Here is a tiny trained network, its code and every weight. The questions are about switching its units off for an input and a target symbol, where a switched-off unit gives its printed mean instead of its output.

import numpy as np


def w(rows, s, z=0):
    codes = np.array(rows[::2]) - 128.0
    scale = np.full(codes.shape[1], s)
    scale[-1] = z or s
    return codes * scale


def norm(h):
    return h / np.sqrt((h * h).mean(-1, keepdims=True) + 1e-5)


def f(y):
    return y / 2 * (1 + np.tanh(0.7978845608 * (y + 0.044715 * y**3)))


def softmax(a):
    e = np.exp(a - a.max(-1, keepdims=True))
    return e / e.sum(-1, keepdims=True)


def log_softmax(a):
    a = a - a.max(-1, keepdims=True)
    return a - np.log(np.exp(a).sum(-1, keepdims=True))


def net(x, mask):
    ids = ['βγδεζηθλμξστφψ'.index(c) for c in x.split()]
    T = len(ids)
    res = E[ids] + P[:T]
    r = norm(res)
    for j in range(3):
        rows = slice(2 * j, 2 * j + 2)
        q, k, v = (r @ M[0][rows].T for M in (Q, K, V))
        z = softmax(np.where(np.tri(T) > 0, q @ k.T / 2**0.5, -1e9)) @ v
        o = O[0][rows]
        res = res + np.where(mask[j], z, o[:, -1]) @ o[:, :-1]
    y = f(norm(res) @ A[0][:, :-1].T + A[0][:, -1])
    res = res + np.where(mask[3:19], y, B[0][:, -1]) @ B[0][:, :-1]
    return log_softmax(norm(res)[-1] @ U[:, :-1].T + U[:, -1])


Q, K, V, O, A, B = {}, {}, {}, {}, {}, {}
E = w([
[111,143,86],'β',
[32,43,158],'γ',
[117,130,159],'δ',
[157,222,108],'ε',
[116,125,130],'ζ',
[179,211,184],'η',
[178,124,191],'θ',
[52,142,251],'λ',
[76,115,158],'μ',
[147,116,146],'ξ',
[103,87,131],'σ',
[197,134,169],'τ',
[220,126,142],'φ',
[102,8,188],'ψ',
],0.017)
P = w([
[32,218,183],'0',
[4,193,181],'1',
[4,176,172],'2',
[45,175,156],'3',
[62,177,139],'4',
[65,179,126],'5',
[93,178,136],'6',
[105,174,120],'7',
[71,174,133],'8',
[124,166,112],'9',
],0.0033)
Q[0] = w([
[84,64,158],'H0',
[131,142,27],'H0',
[129,204,162],'H1',
[122,169,255],'H1',
[111,46,155],'H2',
[109,165,55],'H2',
],0.016)
K[0] = w([
[45,114,195],'H0',
[142,121,47],'H0',
[196,116,94],'H1',
[202,7,179],'H1',
[114,61,109],'H2',
[80,163,127],'H2',
],0.017)
V[0] = w([
[110,177,159],'H0',
[104,61,145],'H0',
[184,36,253],'H1',
[135,181,171],'H1',
[101,226,111],'H2',
[189,106,136],'H2',
],0.011)
O[0] = w([
[90,70,83,172],'H0',
[93,190,30,135],'H0',
[210,109,121,252],'H1',
[197,235,23,161],'H1',
[121,255,98,113],'H2',
[63,57,135,134],'H2',
],0.0066,0.014)
A[0] = w([
[71,107,95,86],'N0',
[110,180,104,7],'N1',
[158,106,103,161],'N2',
[96,99,104,174],'N3',
[154,226,189,150],'N4',
[114,32,77,47],'N5',
[44,190,83,124],'N6',
[100,60,80,223],'N7',
[90,132,221,209],'N8',
[123,155,126,84],'N9',
[102,134,120,123],'N10',
[72,108,111,160],'N11',
[121,112,130,50],'N12',
[140,83,3,230],'N13',
[142,114,193,173],'N14',
[83,104,81,99],'N15',
],0.013,0.0019)
B[0] = w([
[116,169,161,124],'N0',
[144,173,116,131],'N1',
[142,121,84,198],'N2',
[110,155,168,136],'N3',
[94,33,185,199],'N4',
[166,110,247,212],'N5',
[109,133,57,150],'N6',
[140,169,199,192],'N7',
[4,89,62,143],'N8',
[157,135,130,121],'N9',
[131,134,156,114],'N10',
[90,151,159,128],'N11',
[125,112,141,119],'N12',
[111,243,75,253],'N13',
[123,95,57,165],'N14',
[113,192,180,126],'N15',
],0.013,0.006)
U = w([
[135,172,113,158],'β',
[104,129,120,77],'γ',
[144,36,254,179],'δ',
[129,220,215,197],'ε',
[121,122,160,3],'ζ',
[83,145,198,158],'η',
[104,63,41,126],'θ',
[52,66,126,142],'λ',
[50,165,126,216],'μ',
[154,79,120,81],'ξ',
[180,189,114,181],'σ',
[190,51,96,140],'τ',
[118,106,126,55],'φ',
[131,123,130,182],'ψ',
],0.013,0.0049)

Each question gives the input, a string of symbols that net reads in full, and the target symbol t.
The units are the heads (2 rows each of Q, K, V and O) and the neurons (one row each of A and B). Each row of codes is followed by its name. A weight is (code - 128) times the scale printed after its matrix; where a second scale follows, it is the last column's (O, A, B and U).
mask holds one flag per unit, heads first, then neurons. A switched-off unit (its flag False) gives its mean, the last column of its rows in O or B, instead of its output. The means were averaged over made-up inputs and are rounded, as every weight is.
A unit's drop is (log p(t) with every unit on - log p(t) with that unit switched off) / (log p(t) with every unit on - log p(t) with every unit switched off).
The circuit of an input: a set's keep is (log p(t) with only the set's units on - log p(t) with every unit switched off) / (log p(t) with every unit on - log p(t) with every unit switched off). Starting from the 12 units with the biggest drops (on a tie, the unit counted first), units are removed one at a time, each time the one whose removal leaves the highest keep (on an exact tie, the one counted first), for as long as the keep stays at least 0.8.
units of the circuit, in order: the units of the circuit, biggest drop first
most important unit: the unit with the biggest drop
top k neurons: the k neurons with the biggest drops, biggest first
which heads matter: for each layer, one digit per head in row order, 1 if its drop is at least 0.15 and else 0, layers parted by /
drop of u: that unit's drop, to one decimal
input δ δ δ, target θ: which heads matter : 011
input δ σ φ δ ξ, target ε: which heads matter : 101
input δ δ η ψ μ ξ, target δ: most important unit : H2
input μ μ δ δ δ, target θ: which heads matter : 111
input ζ ψ φ δ τ τ, target τ: units of the circuit, in order : N5, N13, N7
input μ μ ζ γ δ, target λ: which heads matter : 010
input δ μ ξ η, target δ: which heads matter : 000
input ξ φ ξ ψ ξ ξ δ σ, target ε: which heads matter : 000
input φ θ ψ ξ ψ δ, target δ: which heads matter : 011
input ξ δ τ φ μ φ δ θ, target τ: which heads matter : 000
input λ ξ δ τ, target τ: units of the circuit, in order : N13, N5
input γ ξ ξ ζ ξ ξ μ, target σ: which heads matter : 010
input γ ψ δ ε, target δ: which heads matter : 110
input δ δ ξ ψ ε, target δ: units of the circuit, in order : H0, N4
input δ σ σ ξ σ ε ψ β δ, target δ: top 2 neurons : N13, N5
input δ ξ ξ φ ψ δ μ, target δ: top 2 neurons : N5, N13
input δ ξ δ ζ η δ δ δ ξ λ, target λ: top neuron : N8
input δ ψ ψ δ δ ψ β, target μ: drop of H1 : 1.1
input δ ζ β, target μ: drop of H0 : 0.1
input η δ σ, target ε: drop of N1 : 0.0
